Below is a small trained network, with its code and all its weights. Each question gives an input and a target symbol and asks what happens when units are switched off, that is, made to give their printed mean instead of their output.

import numpy as np


def w(rows, s, z=0):
    codes = np.array(rows[::2]) - 128.0
    scale = np.full(codes.shape[1], s)
    scale[-1] = z or s
    return codes * scale


def f(y):
    return y / 2 * (1 + np.tanh(0.7978845608 * (y + 0.044715 * y**3)))


def softmax(a):
    e = np.exp(a - a.max(-1, keepdims=True))
    return e / e.sum(-1, keepdims=True)


def log_softmax(a):
    a = a - a.max(-1, keepdims=True)
    return a - np.log(np.exp(a).sum(-1, keepdims=True))


def net(x, mask):
    ids = ['ΘΛΦγεξπ'.index(c) for c in x.split()]
    T = len(ids)
    res = E[ids] + P[:T]
    u = 0
    for l in range(3):
        r = res
        for j in range(2):
            rows = slice(2 * j, 2 * j + 2)
            q, k, v = (r @ M[l][rows].T for M in (Q, K, V))
            z = softmax(np.where(np.tri(T) > 0, q @ k.T / 2**0.5, -1e9)) @ v
            o = O[l][rows]
            res = res + np.where(mask[u + j], z, o[:, -1]) @ o[:, :-1]
        u += 2
        y = f(res @ A[l][:, :-1].T + A[l][:, -1])
        res = res + np.where(mask[u : u + 4], y, B[l][:, -1]) @ B[l][:, :-1]
        u += 4
    return log_softmax(res[-1] @ U[:, :-1].T + U[:, -1])


Q, K, V, O, A, B = {}, {}, {}, {}, {}, {}
E = w([
[101,141,122,117,85],'Θ',
[71,160,110,118,114],'Λ',
[173,248,127,79,178],'Φ',
[207,194,141,41,138],'γ',
[60,154,147,134,160],'ε',
[148,123,106,97,25],'ξ',
[201,128,75,235,168],'π',
],0.014)
P = w([
[116,67,181,124,168],'0',
[112,160,178,108,130],'1',
[114,162,163,103,118],'2',
[114,161,145,103,111],'3',
[143,177,127,124,132],'4',
[153,169,110,123,129],'5',
[159,163,92,122,126],'6',
[165,164,76,123,122],'7',
[167,160,57,120,118],'8',
[173,153,39,116,118],'9',
[179,151,23,112,117],'10',
[182,152,4,111,115],'11',
],0.012)
Q[0] = w([
[99,7,125,195,82],'L0H1',
[178,219,116,100,123],'L0H1',
[132,153,146,124,94],'L0H2',
[142,121,98,139,120],'L0H2',
],0.019)
K[0] = w([
[122,116,242,140,167],'L0H1',
[171,133,7,126,119],'L0H1',
[145,121,104,180,139],'L0H2',
[115,180,132,126,105],'L0H2',
],0.016)
V[0] = w([
[169,118,97,251,112],'L0H1',
[127,91,127,145,12],'L0H1',
[144,181,2,141,77],'L0H2',
[118,132,139,93,110],'L0H2',
],0.0079)
O[0] = w([
[70,214,114,152,40,251],'L0H1',
[180,138,183,188,31,20],'L0H1',
[101,165,44,2,115,237],'L0H2',
[95,79,136,153,141,173],'L0H2',
],0.0067,0.0015)
A[0] = w([
[1,87,141,55,88,224],'L0N1',
[139,139,175,127,174,4],'L0N2',
[93,55,190,109,130,153],'L0N3',
[87,78,157,121,64,96],'L0N4',
],0.0083,0.0042)
B[0] = w([
[83,158,202,139,60,252],'L0N1',
[141,125,179,88,142,109],'L0N2',
[118,82,249,100,153,141],'L0N3',
[144,109,236,78,148,113],'L0N4',
],0.011,0.0024)
Q[1] = w([
[139,114,83,245,98],'L1H1',
[173,207,79,104,182],'L1H1',
[115,175,175,132,77],'L1H2',
[112,84,146,88,92],'L1H2',
],0.012)
K[1] = w([
[44,254,156,203,98],'L1H1',
[152,170,55,36,51],'L1H1',
[70,104,164,153,122],'L1H2',
[162,131,184,131,183],'L1H2',
],0.0096)
V[1] = w([
[24,156,72,154,195],'L1H1',
[1,146,151,138,216],'L1H1',
[116,59,120,133,104],'L1H2',
[89,112,118,53,122],'L1H2',
],0.0081)
O[1] = w([
[1,113,59,91,183,101],'L1H1',
[86,77,39,38,141,114],'L1H1',
[71,116,151,90,111,4],'L1H2',
[166,112,184,117,87,145],'L1H2',
],0.0077,0.0025)
A[1] = w([
[167,140,142,160,24,253],'L1N1',
[164,145,87,76,49,115],'L1N2',
[171,127,177,255,134,207],'L1N3',
[180,88,61,225,210,196],'L1N4',
],0.0076,0.0033)
B[1] = w([
[55,187,96,156,241,254],'L1N1',
[29,118,150,149,193,215],'L1N2',
[82,182,55,184,201,193],'L1N3',
[226,77,81,93,3,186],'L1N4',
],0.0057,0.0074)
Q[2] = w([
[99,94,255,83,66],'L2H1',
[199,152,123,72,137],'L2H1',
[134,195,88,87,162],'L2H2',
[166,118,32,177,156],'L2H2',
],0.0092)
K[2] = w([
[133,21,178,173,210],'L2H1',
[32,190,220,87,71],'L2H1',
[162,165,61,125,58],'L2H2',
[95,255,121,76,30],'L2H2',
],0.0067)
V[2] = w([
[177,20,108,202,96],'L2H1',
[102,81,215,84,210],'L2H1',
[125,145,66,100,68],'L2H2',
[253,123,44,137,163],'L2H2',
],0.0076)
O[2] = w([
[226,185,32,88,116,3],'L2H1',
[78,126,36,189,67,66],'L2H1',
[79,52,215,114,93,167],'L2H2',
[147,2,138,218,161,231],'L2H2',
],0.0072,0.0076)
A[2] = w([
[52,116,185,90,54,167],'L2N1',
[92,41,61,39,12,114],'L2N2',
[176,115,248,18,151,254],'L2N3',
[95,253,180,123,96,153],'L2N4',
],0.0073,0.0063)
B[2] = w([
[191,58,165,111,98,233],'L2N1',
[163,54,194,156,255,175],'L2N2',
[192,112,7,199,126,254],'L2N3',
[121,174,155,63,115,253],'L2N4',
],0.0088,0.0067)
U = w([
[111,144,116,97,27,252],'Θ',
[167,102,203,26,126,107],'Λ',
[64,57,216,201,73,127],'Φ',
[42,138,7,222,111,122],'γ',
[59,113,45,62,227,66],'ε',
[139,179,180,128,187,8],'ξ',
[254,104,122,132,100,215],'π',
],0.005,0.0033)

Each question gives the input, a string of symbols that net reads in full, and the target symbol t.
The units are the heads (2 rows each of Q, K, V and O) and the neurons (one row each of A and B). Each row of codes is followed by its name. A weight is (code - 128) times the scale printed after its matrix; where a second scale follows, it is the last column's (O, A, B and U).
mask holds one flag per unit, layer by layer, with each layer's heads first. A switched-off unit (its flag False) gives its mean, the last column of its rows in O or B, instead of its output. The means were averaged over made-up inputs and are rounded, as every weight is.
A unit's drop is (log p(t) with every unit on - log p(t) with that unit switched off) / (log p(t) with every unit on - log p(t) with every unit switched off).
The circuit of an input: a set's keep is (log p(t) with only the set's units on - log p(t) with every unit switched off) / (log p(t) with every unit on - log p(t) with every unit switched off). Starting from the 12 units with the biggest drops (on a tie, the unit counted first), units are removed one at a time, each time the one whose removal leaves the highest keep (on an exact tie, the one counted first), for as long as the keep stays at least 0.8.
units of the circuit, in order: the units of the circuit, biggest drop first
most important unit: the unit with the biggest drop
k most important neurons: the k neurons with the biggest drops, biggest first
top k neurons in layer l: the k neurons of layer l with the biggest drops, biggest first
which heads matter: for each layer, one digit per head in row order, 1 if its drop is at least 0.15 and else 0, layers parted by /
input π Φ Φ π Φ ξ Φ, target ξ: 2 most important neurons => (L1N3; L1N1)
input Θ ε γ Φ Θ Θ Φ, target ε: units of the circuit, in order => (L0H2; L0H1; L1H1)
input Λ ε Θ, target Λ: top neuron in layer 0 => (L0N1)
input Λ Φ Λ, target Λ: units of the circuit, in order => (L2H2; L0N1; L2N1; L2N4)
input γ π Λ ξ, target γ: which heads matter => 11 / 00 / 11
input ε ξ Φ, target ξ: top 3 neurons in layer 1 => (L1N3; L1N1; L1N4)
input ε π Θ Θ Φ Φ π, target Θ: units of the circuit, in order => (L2H2; L0H1; L0N1; L2N4)
input Θ Φ Λ ε π π Φ π Φ γ ε, target π: which heads matter => 10 / 01 / 11
input ε Θ Θ, target ε: units of the circuit, in order => (L1H1; L0H1)
input Θ ξ Φ Λ Φ, target ε: units of the circuit, in order => (L0H1; L0N1)
input γ Φ Φ ε Φ Θ π Φ π, target Φ: units of the circuit, in order => (L2H1; L0H1)
input Θ Θ γ Θ ξ Φ γ Λ, target ξ: which heads matter => 10 / 10 / 01
input Λ Θ Λ Θ Φ Λ, target Λ: which heads matter => 00 / 10 / 01
input ξ ξ π γ, target Φ: 2 most important neurons => (L1N1; L1N4)
input γ Λ Λ, target γ: most important unit => L2H1
input Θ Θ Λ ξ Θ γ π π Λ Λ, target π: 3 most important neurons => (L1N4; L2N3; L0N1)
input Θ Θ γ Φ, target π: which heads matter => 11 / 10 / 00
input γ Φ Θ, target γ: units of the circuit, in order => (L2H1; L0H1; L2H2; L0H2)
input ξ γ γ ξ ξ, target ξ: 2 most important neurons => (L1N1; L2N4)
input π ξ Φ Θ π, target ξ: 3 most important neurons => (L1N3; L0N1; L1N1)
input π γ Φ Θ, target π: most important unit => L2H1
input ε ξ Λ, target ε: which heads matter => 11 / 10 / 11
